(in the rows, 128 means zero)
Each row has a class, written as a number after it; each block has new classes, again numbered from 0 up.
[120 153 119 125 113 166 192 113  93 145  80 151 130 115 132 137 111 119
 110 108 123 121 123 168 141 142 168 139 141 130 118 132 118 114 148 127]  7
[100  98 118 138 149 182 169 160 112 125 100 141 200 152 200 148  96 186
 101 147 143  95 104 108 181 111 156 136 106 145  74 136 150 136 132 152]  0
[154 121  92 150 101 112 163 101 139 135 130 181 147 117 103 154 194 118
 171 153 109 116 105 137 129  80 114 113 146 162 122 118  94 144 101 112]  10
[127 161 133 123 104 142 153 162 114 126 119  83 114 147 150  96 149  82
 111  63 139 121 152 175 117 145 130 116 196 102 162  90  99  68 154  90]  11
[121 160 154 149 151 115 173 145 129 124 148 132 144 140 136 123  82 159
 116 117 109 130 101 149 121 102 133 124 134 137 120 121 153 124 102 123]  9
[124 121 139 111 137 111 192 133 122 127 116 122 160 126 109 157 140 131
 142  95 106  96 121 147 128 135 148 134 144 145 125 110  96 109 130 114]  0
[120 134 113  88 102 132 229 133 111 145  66 148 119 119 132 146 159  79
 165 150 132 122 150 167  91 133 117  97 139 111 104 117 104 142 129 152]  6
[133 123  96 164 147 127 118 121 115 101 112 111 163 161 135 124 108 146
 104  77 128  90 133 142 104  94 130 121 151 149 127 107 122 147 133 132]  7
[130 172  92 122  81 115 180 137 106 121 141 129 156 163  88 148 159  90
 166  90 152  67 117 169 129  64 103 104 136 159  91 122 120 147 111 110]  2
[123 172 141 137  98 119 205 156 104 137 127 166 159 161 136 147 153 121
 142 122 137  99 111 154 141  95 126 131 129 178 101 132 140 111 135 135]  9
[110 129 108 126 121 185 137  95 144 136 150 145 152 126 132 114 116  98
  76 179 142 112 111 151 115  95 174 126 130 159 103 132 147 106 117 136]  1
[ 85 145 180 122 125 186 157 149 111 142 130 100 168 116 143 181  87  94
 115 130 121 114 127 171 115 157 166 146 139 145 104 135 153  88 119 120]  7
[172 151 104 139  91 157 101 170  82 146  64 104  89 102 141 150 118  95
 101  97 113  80 162  82 168 163 139 113 115 110 130 133  78  55 151  79]  3
[139 169 154 160 119  98 127 169 138 102 178 114 144 118 120 110  75 136
 142 140 134 171 118 143 115 121 120 105 130 155 122 132 165 113 115 110]  5
[111 145 130 186 159 116 162 118 124 105 135 122 144 145 119 131 118 121
  99 132 131 116 146 118 107 112 120 110 133 157 131 109 137 146 122 121]  8
[140 111 128 158 134 153 235 141 118 138 154 132 119 159 122 187  87 128
 138 155  99  99 117 181  91 126 133 121 166 149 125 145 116 127  88 118]  10
[112 141 107 124 106 124 138 153 110 119 128 106 129 154 130 148 133 105
 156 109 130 102 131 139 133 130 103 123 144 149 120 133 106 134 129 113]  11
[101 134 150 114 127 116 192 160  94 148 124  83 156 132 127 160 147 112
 145 100 100  90 132 136 164 112 159 128 142 144 129 120 112 121 134 119]  2
[160 162 149 140 133 146 197 115 133 130 120 103 138 103 150 146  99 108
 112 100  86 133 110 184 127 130 142 108 139  84 102 144 124  96 142  97]  4
[139 141 115 143 149 132  81 151 105  89 145  60 158 224 139 179  56 167
 103  65 133  73 106 209  74  55 117 153 158 149  56 130 191 144  96 138]  2
[109 135 143 181 169 100 162 114 148  93 183 123 165 160 130 134 127 158
 113  99 132 107 127 128  95 116 101 134 143 155 133 118 118 147  84 113]  9
[ 47 163 125 154 168 136 209  87 138  92 136  95 163 151 110 107 103 100
 105 144 116 125 130 130  89 112  77  92 141 128 128  97 128 150 125 111]  8
[ 93 163 165 101 106 148 202 140 139 111 165 163 170 138 135 205 134 131
 148 141 141 120 114 186 120 172 153 159 124 162  58 102 153  90  74 111]  4
[151 116  73  99 110 154 141  93 132 120  70 159 128 120  75 186 154  96
 150 171 124 111 149 176  65  94 126 115 132 161  85 114  89 160 125 147]  4
[175 148 134  91  62 103 192 163 108 136 156  59 136 124  97 152 105 112
 192 106 139 122  79 175 177  67 115 129 145 139  64 136 149  87 108 135]  6
[169 138 135 195 126 117 173 135 109 124 152 119 159 176 132 126 112 136
 123 137 119 114 129 127 132 109 131 101 140 181 132 120 155 101 136 126]  3
[ 95 138 124 165 161 123 178  89 115 103 125  68 187 203 140 152 127 147
 119  83  99  88 117 139 119 106 105 123 163 135 140  99 133 153 134 124]  11
[114 116 126 168 181 126 173 114 140  98 112 140 182 169 138 113 119 162
 103 112 112 109 115 148  97  91 128 103 137 155 129 106 118 172 153 120]  2
[141 134 118 135 110 120 161 152 114 134 142 150 141 139 129 146 144 131
 139 137 122  99 130 145 139 114 137 118 131 154 107 146 111 132 133 125]  0
[ 91 131 228 148 183 102  86 124 118 180 252 120  66 128  73 234 106 135
 122 157  48  83 130 100  47 178 141 144 115 160 177 195 139  72  46 146]  11
[121 161 104 127 114 136 164 119 122 132 147 157 133 129 112 133 143 106
 126 136 133 111 138 160 130 114 142 116 126 150 113 132 123 136 121 126]  4
[123 145 121 163 153 114 132 116 127 106 121 138 137 134 122 131 101 123
 109 107 119  98 127 145  99 111 125 118 123 146 115 125 129 160 122 124]  7
[103 149 141 179 176 108 168  98 126 110 128 131 177 155 108 141 126 129
 110 121 119  98 121 130 122  91 129 129 125 192 133 114 141 167 116 126]  9
[119 137 114 151 101 158 126 134 136 122  99 161 127 116 136 168 106 110
 110 177 133 103 135 132 101 114 129 131 114 154  87 118 134 115 100 136]  7
[139 125 147 129 151 131 110  98 112 158 122 102 133 116 116 162 126  92
 118 117  86 123 125 146 126 137 172 146 145 143 149 145 143  96 108 128]  9
[ 95 162 131  56  96 103 131 160  82 113 128  40  87 153  76 193 141  71
 151 207 111 101 214 119  40 153  77  77 124 110 117 123 108 159 131 168]  6
[143 153 143 142 126 159 160 152 106 136 147 131 148 138  74 188 114 147
 151 170 137 103 118 173 143  49 161 106 138 178  74  89 153 204  61 126]  9
[ 97 135 135 175 202  94 110 138 137  68  98  68 108 151 150  85  72  85
 103 145 156 172 180 103 106 166  91 105 141 175 150 104 194 129 147 142]  4
[ 98 153 167 148 193 127 137  82 153 123 160 144 199 115 147 118 178 107
 126 163  84 144 106 135 105  92 142  57 129 132 110  87 178 133 101 137]  4
[122 125 124 172 168 103 146 128 135 103 130 122 160 136 134 110 131 128
 103 114 129 108 134 127 100  87 124 105 130 159 132 125 117 154 134 125]  2
[107 143 140 182 157 104 162 124 149  98 141 177 157 162 146 120 176 115
 108 148 125 112 133 141  99 105 116  99 131 161 107  88 136 156 128 115]  8
[122 135 125 168 138 133 159 121 146 115 147  95 176 163 133 110 105 128
 120 125 126 106 121 138 119  81 104  87 141 131 133 106 142 150 126 118]  6
[153 142 120 144 120 122 157 134  95 134 103 143 108 124 116 167 143 102
 143 132 139 114 154 162 103 131 132 112 132 161 104 154 114 155 123 134]  6
[151 107 122  96 103 108 140 151 122 146 129  87 130 153 146 164  89 112
 142 114  70  96 124 151 159 170 158 151 129 102 129 160 128  97 146 114]  0
[163 123 139 171 138 141 221  82  97 133  73 121 162 157 141 153 155 160
 137  74 145 140  89 128 135 107 139 133 192 163 133  79 164  34 111 162]  11
[133 137 104 156 150 100 180  93 116  87 161  81 158 180 123 124 119 117
 116 132 122 105 130 158 106 104 109  96 144 158 110 130 132 156 125 136]  6
[113 130 110 147 122 144 177 122 127 141 128 123 164 133 157 168 142  99
 129 136 105  89 125 139 156 100 142 128 129 150  98 133 130 109 111 130]  4
[146 141 144 184 141 107 138 119 146 125 133 151 124 152 112 136 126 124
 116 137 105 101 137 114 121 127 143  94 124 153 152 116 136 163 144  97]  1
[ 94 109 110 116 168 127 168 130 117 104 125  68 151 164 170 110  76 121
 128 112  91 140 110 164  92 126 108 118 162 121 116 144 134 101 138 147]  5
[123 111 146 119 127 152 181 148 100 157 120  78 132 108 138 176 102  96
 150 128 104 119 144 142 127 166 153 112 147 123 132 150 113 104 110 122]  6
[117 165 169 131  84 128 105 167 127 182 159 193 140  88 128 140 223  83
 207  78 152 148 145 136 115 154 130  97 162 116 163 110 135  84  76  94]  5
[ 99 118 115 154 171 146 176 103 151 102  97 114 145 169 154 113  93 130
  90 151 113 102 111 143 103  81 112 107 135 132  97 112 140 173 149 134]  1
[122 140 107 120 110 141 160 136 135 143 123 172 121 118 122 130 152 116
 126 134 133 107 122 158 141  85 139 137 129 158 102 122 110 113 127 133]  4
[119 155 119 155 143 105 133  90 110 120 156  94 161 158 126 143 106 110
 125 137 108 113 121 138 144 119 121 125 123 148 111 168 178 149 121 137]  0
[133 129 143 150 158 130 174 147 108 133 117  95 126 118 159 168  97 105
 118 103  97 103 124 134 132 143 148 128 143 133 116 139 124  86  86 112]  9
[ 96 129 126 167 141 108 164  95 156 111 139 106 152 154  96 137 103 161
 105 167 103 114 134 106 113  94 113 139 124 147 161  99 115 181 127 139]  11
[111 170 122 138 130 105 207 111 118 103 131  89 145 175 120 132 107 136
 110 145 106  92 122 124 134 100 108  99 116 108 122 102 139 175 134 139]  11
[186 117  97  91 105 121 212  99 151 126 152 129 113 145  68 113  72  77
 154 149 116 125  82 213 139 111 153 129 130 139 107 142 135 144 109 122]  9
[118 116 131 119 169  99 141 117 104 110 119  97 163  92 150 136 128 109
 144  94 122 157 113 143 119 145 149 144 138 159 104 158 129 101 117 145]  5
[148 153 103 168 139 106 139 116 127 114 134 116 146 136 127 126 104 129
 116 115 102 112 119 131 152  94 133 110 123 157 120 132 139 127 135 116]  4
[ 81 127 157 137 158 136 190 152 103 134 133 114 146 135 125 153 142 139
 150  66 105 112 130 154 126 145 134 130 175 164 146 126  74 111 134  83]  2
[ 69 175 146 146 121 119 144  92 132 124 133 149 138 140 119 162 176  96
 137 150 111 120 130 150  98 120 103 137 143 178 101 135 129 139 133 108]  1
[199 114 130 116 126 125 227 160 137 153 127 162 112  58  94 110 122 110
 143  81 126 118 110 190 115  90 162 106 134 129 124 159  51 117 157 115]  4
[111 179 129 175 108  53 154 143 122  82 162  41 181 162 132 108 127  97
 148  68 159 128 133 142 146  95  72 148 175 186 120 121 167  83 133 112]  0
[123 127 157 132 149 173 242 130 108 127 132 139 167 109 151 117 150 101
 143 102 138 152 112 169 130 172 152  89 160 137 127 143  95  89 152 102]  5
[108 162 131 153 141 102 147 134 122 122 161  99 201 156 146 121 102 118
 135 110  99  97 102 124 150 103 125  91 124 142 121 130 177 117 120 115]  0
[117 166 153 133 161 120 181 143 113 130 103 166 115  92 128 152 141 129
 126  79 121 109 124 150 139 139 148 127 119 143 102 125 104 122 125 102]  4
[129 157 116 133 109 135 144 139 117 108 162 162 124 147 120 147 125 123
 141 147 145 135 129 177  94 139 126 118 137 161  93 141 132 126 101 120]  5
[143 147 112 107 102 114 175 160 127 119 114 198 128 151 148 131 152 146
 142 140 111 134  84 203  57  73 105 127 165 159  78 118 120  74 130 141]  10
[ 93 128 124 119 182 131 114 144 128 115 153 125 188 119 121  74 107 137
  92 102 134 104  92 114 134  65 157  99 111 151 116  97 140 131 125 132]  8
[175  98 140  72 133 115 199 101  93 152 104  64 156 134 142 187 144  96
 164  93  54 132 101 201 134 158 192 138 182  77 124 120 141  97 117 133]  10
[116 141 111 138 115 117 177 141 134 141 151 156 149 138 146 136 133 103
 141 142 121 107 119 161 150  94 142 132 121 167  98 142 145 128 116 140]  4
[120 129 124 119 127 140 166 132 110 138 115 109 147 134 139 142 126 100
 130  89 119 109 125 159 123 144 151 132 150 132 140 133 108 111 135 119]  11
[104 153 137 121 123 139 205 117 112 139 108 181 154 112 132 153 145 110
 156 142 138 123  97 141 124 120 139 111 117 170  76 146 143 131 121 135]  1
[154 148 112 118  77 110 152 129 106 133 158 116 152 118  99 144 106  96
 147 100 115 106 117 151 171 155 175 140 121 155 130 149 119 108 133 105]  7
[123 152 140 104 110 133 154 166 127 121 119 143 131 121 129 143 122 101
 139 120 124 125 130 169  99 155 140 117 133 126 112 116 116  96 127 104]  5
[130 110 137 195 173 117 178 129 125  95 119  84 145 171 161  96 131 137
  89 161 125 124 156  92 165 123 129 109 146 162 135  68 139 130 141 128]  3
[141 132 112 139 100 125 137 151 111 154 107  92 156 104 132 146 120  88
 145  95 123 102 141 134 168 121 152 133 145 133 137 143 124 110 127 107]  0

A new block, with new classes numbered from 0.
[103  97  64 126 112 114 108  95 102 154 128  86 119 150 210  90  99 127
 113 115 140 102 111 133 114  96 134 215 139 162 112 145 116  38 110 149]  10
[103 118  74 118 131 151 112  82 105 137 111 134 104 104 176 135 112 129
 157 138 107 120  97 123 157 126 119 142 174  71  67 150 109 150 144 150]  1
[114 134  84 143 141 124 121 126 133 137 128 106 127 140 107 125 141 132
 104 141 165  73 131 142 135 136 139  91 130 121 172  99 101 123 136  97]  1
[199  98  85 155 152 105 121  88  88  93 166  76 147 126  94 131 133 153
 126 137  88 109 105 178 132 110 104 146 163 108  59 100 157  74 119 130]  2
[ 96 133 130 178 147 124 135 118 138 143 110 132 104 131 110 115 176 126
 116 147  80 161  86 124 153 141 124 138 145  85 127  99 157 125 149 117]  9
[149 125 156 152 107 115 156 111 101 135 129 142 145 102 120 113  46 142
 119 112  80 105  75 142 106 141  88 185 195 129  24 178 170 141 151 118]  5
[114 149 129 166 142 154 134 119 140 136 123 148 110 128 102 118 178 118
 125 156 101 109 129 137 154 115 135 112 136 110 129 105 144 145 144 115]  5
[127 104  45 201 127 173 143  90 110 105 160 139 135  97 114 129  99 142
 110 164 157 130  73 144 153 185 121 127 143 102 135 151 168  34 138 134]  3
[164 111  51 185 116 119 129 128 106 141 147  82 104 153  80 112 141 127
 107 168 156  89 111 138 120 151 132  97 122 171  93  89 124  96 138  77]  4
[138  73 132 121 115 117  81 128 149 136 107 127 121 101 157 114  88 120
 128 116 134 166  77 118 147 116 108 230  98 124  84 142 152  87 106 161]  10
[ 89  93 159 177 131 125 128 157 152 152 128 119 165 151 135 125  90 171
 117  79 123 114 125 104 139  79  97 174 100 115 163 125  98 145 115 124]  8
[138  89 115  98 125  97 150  78 107 136 111 128 124  95 149 131 185 125
 149 134 107 149  68 145 158  85 139 123 146 116  79  50 154  97 146 113]  3
[153 106 112 218 116  95 179 105 111 139 176 118 154 109 111  99 165 131
 105 130 128 171  41 158 131 151 146 184 190 143  92 170 142 184  94 172]  6
[143 112  98 158 114 114 133 134 107 142 154  88 139 144  94 116 128 144
  93 115 162 123 110 149 126 151 129 142 120 154 130 103 120  98 118  95]  7
[ 96  91 100 168 158 100 105  57  87 131 143 131 153 101 122 113 125 181
 130  93 132 156 129 160 146 165 106 183 135  56 123 110 125  90 127 144]  3
[152 114  76 134 118 115 139 126 125 138 156 118 146 166 104 152 128 128
 105 137 144 103 130 137 105 117 131  93 103 162 118  86 125 119 129  78]  0
[ 96 121 115 164 133 147 127 131 144 116 136 166 124 126 125 140 160 132
 123 144 114 140 117 119 146 128 107 118 128  63 137  94 132 131 129 143]  7
[127  85 130 122 121 118 162 161 115 123 120  80 143 119 157 144 138 128
 128  69 101 129 136 134 132  80 120 159 118 147 161  87 130  78 109 100]  6
[134 116 133 150 124 140 123  88 126 116 139 172  93 114 156 128 122 127
 111 115  99 152 129 148 133 153 128 118 135 103 108 141 177 136 164 106]  8
[129 114 172  73 106 143 150 167 165 128 120 100 119 105 194 151 167 105
 129 110 113 139 139 130 179 134 174 119 127 104 170 100 131 149 128 154]  6
[ 88 146 135 132 169 120 109 109  91 127 113 140 181 111  63 132 138 144
 143  99 146 101 138 155 143  68 126 112 170 110 141 127  88 145 127 135]  5
[134 120 143 132 116 130 124 108 123 105 127 158  95 109 129 105 159 127
 129 127 114 158 140 172 135 117 128 121 168 108 130 144 172 140 161 117]  1
[155 135  81 140 131 118 141 115 119 137 137  99 140 153  94 125 131 142
 118 121 140  98 126 142 107 126 121 107 111 161 105  86 128 108 136  82]  1
[ 93 116 139 178 130 142 182 110 122 103 151 125 159  87 161 120 122 144
  92 104 111 124 103 156 126 174 152 192 209  94 113 138 167 121 105 205]  6
[ 51 132 176  99 138 140  88 130 158 123  82 135 179 126  91 134 120 164
 157 114 166 146 156 130 158  96 144 115 146  91 191 125 113  85 139 181]  3
[ 45 149 174 129 131 147  94 112 185 121  85 166 150 135  94 107 125 144
 148 126 150 130 149 131 140  81 134 126 119 110 132 152 122 132 140 185]  10
[127 127  76 180 123 136 141 136 124 135 142  72 126 155  81 141 140 127
 118 144 135 101 123 145 121 170 140  98  93 145 109  94 136 100 129  96]  8
[148 141  97 104 143 160 176 104 155 100 138 145 128 139 212 186 105 129
  95  80 168 126 139  81 162 147 136  78  56 121 145 114  73 105  78 106]  7
[ 55 113 133 143 137  86 111 113  83 142 106 147 103 120 174  89 152 129
  94  91 108  77 140 151 145 122 138 158 195  99 139 135 138 139 110 123]  8
[ 64 143 132 192 146 148 133 136 141 139 113 159 132 131  80 121 155 136
 128 132  92 146 122 129 145 112 109 119 138  77 154 135 136 151 153 116]  9
[157  97 116  93 102 130 193 120 119 145 133 118 109 115 207 160 131 110
 125 107 102 153 124 111 120 151 140 146 100 123 118  79 115 131 113  99]  6
[160 142 142 118 119 161 159 119 128 124 141 156  87 108 168 123 142 107
 111 151  91 145 130 130 123 150 141 118 159 123 104 129 186 144 162 121]  9
[131 123 131 129 108 140 115 130 116 131 148 172 104 115 126 113 133 110
 111 143 108 135 147 143  94 142 123 142 160 123 137 141 167 152 166 117]  10
[ 88 117 113 168 152 145 120  95 157 127 112 154 137 125 124 135 117 148
 121 130 111 123 130 136 145 117 114 145 132  69 150  92 121 131 144 127]  1
[ 91 169 146 174 153 143 140 139 152 131 118 152 147 129  85 120 141 118
 122 159 101 117 125 132 146 120 127 107 149  96 179 131 134 140 144 133]  9
[135 128 171 175 130 103 114  91 119  82 139 103 153 106  72 114 164 118
 131 163 123 146  85 186 141 106 123 161 162  98  95 144 165 115 137 166]  3
[118  73 103 171 121 135 145  73 133  98 110 140 107  96 132  88 120 164
 117 139 157 127  79 180 187 108 134 143 193 109  97 136 168  73 125 154]  1
[ 67 140 217 148 131 172 118 116 130 138 125 145 147 122 100  95 136 157
  75 130 151  88 116 116 174 119 136 166 141  97 149 115 110 217 126 141]  2
[145 133 141 104 122 134 134 136 123 133 104  94  66  95 105 124 173  94
 138 184 112 158 102 125  97 165 153 123 153 126 124 129 143 126 134 110]  2
[139 122  99 146 121 120 167 130 133 141 133 104 136 142 124 137 129 125
 108 134 135 118 100 132 119 122 127 114 100 148 115  89 132 104 134  92]  9
[163 100  77 121 131 136 103 100 150 103 126 127 133 125 127 147 119 127
 148 147 155 161  90 133 156 103 140 112 134 140  92 139 141  72 122 177]  10
[ 66  91 141 125 131 150  79 111 147 146  78 155 155 119 110 132  79 167
 147 123 167  98 137 119 185  77 146 110 171 147 130 106 126 159 142 168]  8
[114 121 135 107 140 109 110 108 113  98 114 107 133  95 111 134 135 116
 124 116 111 130 131 185 138 135 155 122 182 130 136 111 179  76 155 125]  0
[187 110 103 107 141 159 138 145 138 137 159 117 142 152 180 165 134 141
 111  84 121 149 146 103 157 117 127 139  67 120 148  74 120  83 109 109]  5
[130 121 110 147 123 130 132 113 128 116 138  86 135 150  96 144 170 135
 108 143 162 112 110 133 137 132 132 111  83 117  93  83 126  99 118 111]  3
[129  64  77 117 125 129  96 194 115 173 123  45 132 118 122 146 126 144
 109  84 138 151 144 146 146 165 172 180 153 110 139  85 107  83 110 124]  4
[179 134 168 107 125 139 126 103 150  81 110 164 103 118 120 132  91 130
 133 163 131 120 150 114 125 130 107  94 127 146 104 145 166 120 117 130]  2
[104 135 252 106 108 132 131 189 163 116  70 138 133 113 132 106 100 124
 134  99  96 144 150 119 171  94 111 182 137 127 129 171 168 147 106 153]  9
[ 35 135 101 175 134 153 102 117 120 136 105 165 130 123  96 123 141 115
 128 149 118 121 120 119 137 144 119 144 143  98 151 121 133 138 144 143]  10
[146 106  79 147 117 134 128 129 118 145 125  91 105 154  72 130 142 121
 100 163 172 126 101 119 133 157 143 120  99 162 133  86 109  99 115  83]  10
[ 98 144 159 155 132 123 137 104 104 110 127 164 105 117 133 112 159 122
 119  97  92 133 149 155 133 134 126 118 145 107 112 154 163 162 139 109]  8
[ 81 114 139 147 128 129 110  94 129 116  90 197 112 126  87  96 123 144
 124 148 156 117 131 127 156 109 114 116 150 121 133 126 139 122 124 134]  10
[132 132  62 163 145 162 144 107 127 126 154  77 107 107 117 140 214 110
  88 162 142 111  82 157 182 180 197  92 157 105 125 105 147 103 128 126]  3
[160 112 101 137 112 108 113 131 125 149 140  66 139 159  82 124 150 141
 110 142 167 110 111 131 126 138 138 128  97 176  96  85 140  95 121 100]  3
[131  76 115  87 117 121 104 145 144 139 115 121 145 117 166 143 102 143
 144 119 141 128 114 115 144  85 135 118 165 136 170  94 136  84 151 157]  6
[ 76  77 110 193 139 100  91 108 147 116 109 118 118 116 128 118 100 162
  58  85 150  97 112 161 152 143 131 169 188 110 112 139 150 103 114 129]  7
[ 54 134 130 180 125 141 163 117 145 130 117 166 128 127 107 129 151 122
 127 154 109 134 118 123 123 146 117 130 119  71 163 111 105 156 137 129]  10
[177 134  66 151 128 126 113 118 130 127 160  97 135 169 102 139 147 126
  96 133 168 131  89 129 137 127 136 101 101 164  98 115 121  88 112 108]  7
[124 128 129 157 148 112 130 112 125 137 132 133 129 129  94 125 193 119
 118 155 130 142 120 132 129 112 132 134 115  95 165  95 108 128 112 107]  3
[ 90 140 180  62 125 135  84 132 169 128  79 145 150 133 148 131 106 123
 144 146 172 143 106 109 162  64 148 100 143 118 162 128 120 102 158 183]  9
[ 89 121 104 170 124 142 130 139 116 148 127 143 117 141 126 115 142 142
 121 129 121  99 135 125 165 142 109 133 126  84 139 130 116 132 120 116]  5
[124 108 118 150 121 122 117  85 106 128 115 110  94 123 156  85 158 123
 141 140 159 200 110 148 156 118 144 184 128 151 113 157 143  92 103 167]  9
[126  74  63 178 109 141 142  65 134 101 124 109 116 138 179 145 105 150
 129 124 145 162  69 155 183 119 130 139 134 111  68 150 141  43 129 153]  5
[110  96  82 156 127 112  95  87 125 150 143 159 142 131 178  79  81 175
 102  92 106  97 104 146 131  95 108 170 196 152 109 113 192  45 168 140]  7
[ 97 107 167 140 110 159 158 124 147 132 110 137 137  88 137 108  87 136
 131 148 177 124 121 111 122 134 134 174 119 145 159 121 119 131 108 168]  6
[105 132 117 183 146 152 124 118 138 121 138 158 133 138 110 127 159 140
 128 153 120 112 146 129 152 124 112 119 118  89 157  85 138 128 135 141]  5
[161 118 147  63 127 131 113 116 189  99  91 138 165 121 120 163  94 130
 139 138 188 156 103 142 161  96 160  91 123 127 132  98 128  79 124 169]  1
[ 73 116 121 168 147 141 124 135 149 140  97 153 133 124 126 135 121 136
 118 134 103 122 104 104 150 104 112 137 153 101 144 103 146 123 142 133]  9
[182  55  65 170 133 118  88  92 128 126 164 103 129 117 144 137 136 144
  99 136 100 107 109 175 150  83 134 163 189 137  79  98 194  96 153 127]  3
[ 60 103 146 177 115 169 107 105 157 141 101 116 137 103 122 105  57 151
 117 187 168 123  76 131 181 173 135 180 154  87 140 128 137 115 160 193]  9
[169 130 113 133 118 117 134 116 112 112 144  94 131 148  83 125 161 123
 113 145 137 109 120 158 127 122 130  99 102 159 102  99 146 108 118  92]  2
[148 119 103 162 117 122 120 111 137 131 142  90 112 154  82 111 170 131
 103 175 158 104 109 146 128 137 139 117  96 150  96  97 137 129 112 113]  2
[ 69 124 134 191 137 157 110 136 136 142 116 139 140 128  69 120 143 133
 133 155 137 126  99 125 155 112 127 129 127  98 156 123 117 150 136 139]  8
[ 74 129 110 164 135 129 141 135 116 134 116 147 118 127 116 115 173 118
 127 155 110 125 123 139 142 119 117 123 139  76 152 102 136 117 130 127]  9
[163  80  73 163 127 129 138  65 106  95 150 152 126 128 140 132 160 160
 107 122 129 171  90 167 176 139 138 135 194 109  55  92 186 119 118 162]  1
[112 148 113 115 165 123 111 119 138 159  98 119 149 108 109 142  76 140
 123 108 125 111 133 100 108 174 128 144 124 114 149 127 113  73 125 104]  3
